[[132 124 111 137 125]
 [147 124 104 131 142]
 [140 114 110 125 150]
 [147 124 104 131 143]]
|
[[124 104]
 [114 110]]

[[142 112 129 123 141]
 [126 139 127 134 118]
 [117 133 119 129 130]
 [132 154 107 140 132]]
|
[[139 127]
 [133 119]]

[[145 143 136 139]
 [143 121 143 116]
 [140 126 107 125]
 [132 143 124 154]]
|
[[121 143]
 [126 107]]

[[135 119 124 124 125]
 [106 142 123 124 125]
 [135 122 119 116 124]]
|
[[142 123]
 [122 119]]

[[135 111 121 131]
 [144 143 130 122]
 [155 123 138  99]
 [106 127 103 125]]
|
[[143 130]
 [123 138]]

[[141 136 130 101]
 [120 129 128 120]
 [ 99 154 130 151]]
|
[[129 128]
 [154 130]]

[[113 128 125]
 [129 129 129]
 [128 128 127]
 [128 128 101]]
|
[[129 129]
 [128 127]]

[[142 119 118 138]
 [129 126 132 107]
 [113 134 124 131]
 [154 117 119 110]
 [134 125 124 135]]
|
[[126 132]
 [134 124]]

[[113 124 109]
 [119 132 137]
 [120 128 118]
 [122 123 105]]
|
[[132 137]
 [128 118]]
---
[[144 121 138 129 124 141 155 141 142 145 131 151]
 [137 122 137 133 129 143 147 141 139 143 128 151]
 [138 119 136 134 119 133 149 145 144 150 134 154]]
|
[[137 122 137 133 129 143 147 141 139 143 128 151]]

[[114 105]
 [131 141]
 [143 139]
 [113 114]
 [115 127]
 [114 112]
 [145 136]
 [138 105]
 [141 141]
 [145 134]
 [135 130]]
|
[[131 141]
 [113 114]
 [114 112]
 [138 105]
 [145 134]]

[[140 118 127 124 122 129 129 128  99 126 130 133 132]
 [124 147 126 127 126 126 127 130 131 117 128 127 128]]
|
[[124 147 126 127 126 126 127 130 131 117 128 127 128]]

[[129 121 130 137 125 127 120 104 113 132]
 [144 143 141 126 119 130 113 141 142 101]
 [128 137 114 125 133 137 129 127 136 133]
 [125 118 113 132 133 132 128 109 113 144]
 [108 108 139 131 128 114 146 127 110 151]
 [135 136 141 138 105 120 109 120 115 117]
 [122 109 140 134 128 118 131 116 112 132]]
|
[[144 143 141 126 119 130 113 141 142 101]
 [125 118 113 132 133 132 128 109 113 144]
 [135 136 141 138 105 120 109 120 115 117]]

[[128 128 127 128]
 [128 128 130 129]
 [128 128 130 128]
 [128 128 126 128]
 [128 127 132 128]
 [128 128 126 128]
 [128 128 130 128]
 [128 128 101 127]
 [129 128 122 128]
 [127 128 125 129]]
|
[[128 128 130 129]
 [128 128 126 128]
 [128 128 126 128]
 [128 128 101 127]
 [127 128 125 129]]

[[122 114 142 142 114 150 107 143 144 134 134 142 123 121]
 [122 129 132 130 128 102 113 128 137 117 126 154 119 123]
 [116 137 116 115 121 145 115 119 110 123 112 113 123 116]
 [141 113 143 149 137 135 134 145 143 139 141 128 135 138]]
|
[[122 129 132 130 128 102 113 128 137 117 126 154 119 123]
 [141 113 143 149 137 135 134 145 143 139 141 128 135 138]]
---
[[112 114 123]
 [135 103 121]
 [145 128 119]
 [108 100 124]
 [115 144 121]
 [115 121 122]
 [114 135 121]]
|
[[108 100 124]
 [135 103 121]
 [112 114 123]
 [115 121 122]
 [145 128 119]
 [114 135 121]
 [115 144 121]]

[[129 143 115]
 [125 140 124]
 [127 113 132]
 [134 147 106]]
|
[[127 113 132]
 [125 140 124]
 [129 143 115]
 [134 147 106]]

[[148 110 101 154 147 156 152 153 140 141 109]
 [137 109 126 157 156 146 147 128 156 114 133]
 [101 134 144 123 106 136 133 101 145 155 108]
 [ 99 131 142 119 114 119 152 132 133 106 129]
 [143 136 128 100 101 132 115 131 107 142 151]]
|
[[137 109 126 157 156 146 147 128 156 114 133]
 [148 110 101 154 147 156 152 153 140 141 109]
 [ 99 131 142 119 114 119 152 132 133 106 129]
 [101 134 144 123 106 136 133 101 145 155 108]
 [143 136 128 100 101 132 115 131 107 142 151]]

[[145 111 126 108]
 [150 137 112 150]
 [145 127 150 105]
 [115 108 137 112]
 [148 151 133 113]
 [123 117 117 115]
 [146 113 152 151]
 [107 129 116 129]]
|
[[115 108 137 112]
 [145 111 126 108]
 [146 113 152 151]
 [123 117 117 115]
 [145 127 150 105]
 [107 129 116 129]
 [150 137 112 150]
 [148 151 133 113]]

[[132 138 127 126 119 129]
 [132 146 125 122 122 121]
 [132 124 123 135 124 130]
 [130 122 136 139 113 129]
 [128 120 133 131 122 128]
 [124 125 128 128 133 127]
 [133 123 128 124 124 126]
 [119 133 126 109 136 132]
 [127 151 125 132 134 132]]
|
[[128 120 133 131 122 128]
 [130 122 136 139 113 129]
 [133 123 128 124 124 126]
 [132 124 123 135 124 130]
 [124 125 128 128 133 127]
 [119 133 126 109 136 132]
 [132 138 127 126 119 129]
 [132 146 125 122 122 121]
 [127 151 125 132 134 132]]

[[138 128 126 127 121 131 131 127 124 137]
 [139 142 135 138 150 137 130 120 126 148]
 [137 135 127 131 130 131 130 129 124 140]]
|
[[138 128 126 127 121 131 131 127 124 137]
 [137 135 127 131 130 131 130 129 124 140]
 [139 142 135 138 150 137 130 120 126 148]]

[[127 126 127 125 129 130 129 126 127 127 132]
 [125 129 129 128 128 127 127 128 126 130 126]
 [130 127 132 138 145 124 103 126 120 137 145]
 [130 128 125 128 131 131 129 126 124 125 130]]
|
[[127 126 127 125 129 130 129 126 127 127 132]
 [130 127 132 138 145 124 103 126 120 137 145]
 [130 128 125 128 131 131 129 126 124 125 130]
 [125 129 129 128 128 127 127 128 126 130 126]]

[[127 121  99 131 122 118 111 107 128 119 119]
 [136 125 141 137 130 145 158 157 117 143 144]
 [110 119 151 110 119 120 125 126 127 117 120]
 [135 129 130 137 128 134 153 154 133 142 134]
 [133 138 122 137 129 113  98 100 142 127 115]]
|
[[110 119 151 110 119 120 125 126 127 117 120]
 [127 121  99 131 122 118 111 107 128 119 119]
 [136 125 141 137 130 145 158 157 117 143 144]
 [135 129 130 137 128 134 153 154 133 142 134]
 [133 138 122 137 129 113  98 100 142 127 115]]

[[123 132 142 134 135 115]
 [132 152 137 132 141 106]
 [123 158 126 139 150 103]
 [143 128 135 120 119 145]
 [142 124 148 120 117 146]
 [128 118 100 124 122 134]]
|
[[128 118 100 124 122 134]
 [142 124 148 120 117 146]
 [143 128 135 120 119 145]
 [123 132 142 134 135 115]
 [132 152 137 132 141 106]
 [123 158 126 139 150 103]]
